Below is a small trained network, with its code and all its weights. Each question gives an input and a target symbol and asks what happens when units are switched off, that is, made to give their printed mean instead of their output.

import numpy as np


def w(rows, s, z=0):
    codes = np.array(rows[::2]) - 128.0
    scale = np.full(codes.shape[1], s)
    scale[-1] = z or s
    return codes * scale


def norm(h):
    return h / np.sqrt((h * h).mean(-1, keepdims=True) + 1e-5)


def f(y):
    return np.maximum(y, 0)


def softmax(a):
    e = np.exp(a - a.max(-1, keepdims=True))
    return e / e.sum(-1, keepdims=True)


def log_softmax(a):
    a = a - a.max(-1, keepdims=True)
    return a - np.log(np.exp(a).sum(-1, keepdims=True))


def net(x, mask):
    ids = ['ΞΦΩαβγδεζπστ'.index(c) for c in x.split()]
    T = len(ids)
    res = E[ids] + P[:T]
    u = 0
    for l in range(2):
        r = norm(res)
        for j in range(2):
            rows = slice(2 * j, 2 * j + 2)
            q, k, v = (r @ M[l][rows].T for M in (Q, K, V))
            z = softmax(np.where(np.tri(T) > 0, q @ k.T / 2**0.5, -1e9)) @ v
            o = O[l][rows]
            res = res + np.where(mask[u + j], z, o[:, -1]) @ o[:, :-1]
        u += 2
        y = f(norm(res) @ A[l][:, :-1].T + A[l][:, -1])
        res = res + np.where(mask[u : u + 4], y, B[l][:, -1]) @ B[l][:, :-1]
        u += 4
    return log_softmax(norm(res)[-1] @ U[:, :-1].T + U[:, -1])


Q, K, V, O, A, B = {}, {}, {}, {}, {}, {}
E = w([
[73,97,167],'Ξ',
[85,199,219],'Φ',
[141,237,16],'Ω',
[166,102,24],'α',
[63,118,173],'β',
[193,2,190],'γ',
[180,93,154],'δ',
[99,94,147],'ε',
[69,118,163],'ζ',
[64,116,165],'π',
[75,110,154],'σ',
[81,98,158],'τ',
],0.015)
P = w([
[1,85,83],'0',
[30,112,112],'1',
[38,123,126],'2',
[45,132,130],'3',
[59,137,139],'4',
[66,143,147],'5',
[74,151,157],'6',
[77,153,164],'7',
[93,154,163],'8',
[98,158,179],'9',
[111,158,175],'10',
[111,163,184],'11',
[111,168,192],'12',
],0.0064)
Q[0] = w([
[192,19,133],'0.h0',
[193,185,1],'0.h0',
[251,39,91],'0.h1',
[90,147,10],'0.h1',
],0.0077)
K[0] = w([
[69,247,137],'0.h0',
[105,181,5],'0.h0',
[140,78,183],'0.h1',
[195,102,101],'0.h1',
],0.014)
V[0] = w([
[70,148,219],'0.h0',
[227,173,116],'0.h0',
[142,131,156],'0.h1',
[150,254,161],'0.h1',
],0.0074)
O[0] = w([
[25,226,245,213],'0.h0',
[254,96,150,3],'0.h0',
[47,161,197,113],'0.h1',
[214,64,92,85],'0.h1',
],0.0045,0.0051)
A[0] = w([
[129,58,87,134],'0.n0',
[254,129,53,26],'0.n1',
[120,118,106,2],'0.n2',
[152,71,171,171],'0.n3',
],0.015,0.0035)
B[0] = w([
[20,135,144,182],'0.n0',
[21,156,254,250],'0.n1',
[127,73,156,131],'0.n2',
[37,145,151,231],'0.n3',
],0.0061,0.0021)
Q[1] = w([
[249,204,81],'1.h0',
[240,73,4],'1.h0',
[3,142,253],'1.h1',
[244,55,16],'1.h1',
],0.013)
K[1] = w([
[125,69,111],'1.h0',
[115,40,162],'1.h0',
[251,133,241],'1.h1',
[67,129,37],'1.h1',
],0.023)
V[1] = w([
[98,108,203],'1.h0',
[101,63,125],'1.h0',
[133,242,8],'1.h1',
[100,132,157],'1.h1',
],0.019)
O[1] = w([
[233,159,111,169],'1.h0',
[203,98,254,101],'1.h0',
[221,229,134,7],'1.h1',
[146,67,112,212],'1.h1',
],0.0095,0.014)
A[1] = w([
[143,100,171,157],'1.n0',
[40,213,35,254],'1.n1',
[201,72,181,21],'1.n2',
[155,4,97,168],'1.n3',
],0.014,0.0051)
B[1] = w([
[133,165,65,159],'1.n0',
[241,42,240,253],'1.n1',
[120,4,92,134],'1.n2',
[186,187,99,231],'1.n3',
],0.014,0.011)
U = w([
[152,161,128,175],'Ξ',
[98,150,140,136],'Φ',
[217,65,48,114],'Ω',
[252,151,216,170],'α',
[133,162,195,114],'β',
[108,194,112,254],'γ',
[89,30,49,27],'δ',
[78,177,142,166],'ε',
[116,148,171,102],'ζ',
[102,155,190,105],'π',
[124,123,165,69],'σ',
[148,122,136,58],'τ',
],0.013,0.0054)

Each question gives the input, a string of symbols that net reads in full, and the target symbol t.
The units are the heads (2 rows each of Q, K, V and O) and the neurons (one row each of A and B). Each row of codes is followed by its name. A weight is (code - 128) times the scale printed after its matrix; where a second scale follows, it is the last column's (O, A, B and U).
mask holds one flag per unit, layer by layer, with each layer's heads first. A switched-off unit (its flag False) gives its mean, the last column of its rows in O or B, instead of its output. The means were averaged over made-up inputs and are rounded, as every weight is.
A unit's drop is (log p(t) with every unit on - log p(t) with that unit switched off) / (log p(t) with every unit on - log p(t) with every unit switched off).
The circuit of an input: a set's keep is (log p(t) with only the set's units on - log p(t) with every unit switched off) / (log p(t) with every unit on - log p(t) with every unit switched off). Starting from all 12 units, units are removed one at a time, each time the one whose removal leaves the highest keep (on an exact tie, the one counted first), for as long as the keep stays at least 0.8.
units of the circuit, in order: the units of the circuit, biggest drop first
most important unit: the unit with the biggest drop
top k neurons: the k neurons with the biggest drops, biggest first
top k neurons in layer l: the k neurons of layer l with the biggest drops, biggest first
which heads matter: for each layer, one digit per head in row order, 1 if its drop is at least 0.15 and else 0, layers parted by /
input γ δ β Ξ ε ε δ σ β τ, target Ω: units of the circuit, in order	(1.h0; 1.n1; 1.n3; 1.n2)
input Φ ε ζ, target α: which heads matter	00 / 11
input Φ ε Ξ Φ Φ Ξ Ξ, target α: units of the circuit, in order	(1.h1)
input γ Φ Φ δ, target Ω: which heads matter	10 / 11
input β Ξ ζ Ξ γ β ε ζ ζ β δ ε Ξ, target Ω: top 2 neurons in layer 1	(1.n1; 1.n3)
input δ π ε ε τ δ σ ε, target Ω: which heads matter	00 / 10
input ε ε σ Φ γ α α, target δ: top 2 neurons	(0.n1; 1.n1)
input α ζ γ ε δ π β Ξ ζ ζ, target Ω: top 2 neurons	(0.n3; 1.n1)
input Φ Ξ Ξ, target α: units of the circuit, in order	(1.h1; 1.h0)
input ε δ Φ ε, target α: which heads matter	00 / 01
input ζ Φ γ Ξ, target δ: units of the circuit, in order	(1.h1; 1.n1; 1.h0)
input Ξ β ζ Φ δ β τ, target Ω: units of the circuit, in order	(1.h0; 0.h0; 1.n3; 1.n1)
input Ω Ξ ε ε γ σ ε γ Ω σ π π ε, target δ: which heads matter	00 / 01
input σ δ σ, target Ω: which heads matter	10 / 10
input γ π δ σ Φ σ β, target α: which heads matter	00 / 11
input ζ τ ε, target γ: which heads matter	11 / 11
input γ ε δ α Ξ π Ξ, target Ω: top neuron	(0.n0)
input τ γ τ, target δ: top 3 neurons in layer 1	(1.n1; 1.n3; 1.n0)
input γ Φ α, target α: top 3 neurons	(0.n0; 1.n1; 0.n3)
input ε τ Ξ ε δ γ Φ σ γ ε π, target δ: which heads matter	00 / 01
input σ Φ δ Ξ δ τ σ, target Ω: most important unit	1.h0
input α Φ Φ σ Ω ε Ω π σ σ δ γ, target δ: top 2 neurons	(0.n1; 1.n1)
input ε σ Φ γ γ α τ α Φ σ σ Φ α, target α: top 3 neurons	(0.n3; 0.n1; 1.n1)
input ε σ Φ Ω, target α: which heads matter	00 / 00
input τ τ τ ε ε ε α γ Ξ ε π β α, target δ: which heads matter	10 / 11
input ε ζ τ ε δ ζ, target Ω: top 3 neurons	(1.n1; 1.n3; 1.n2)
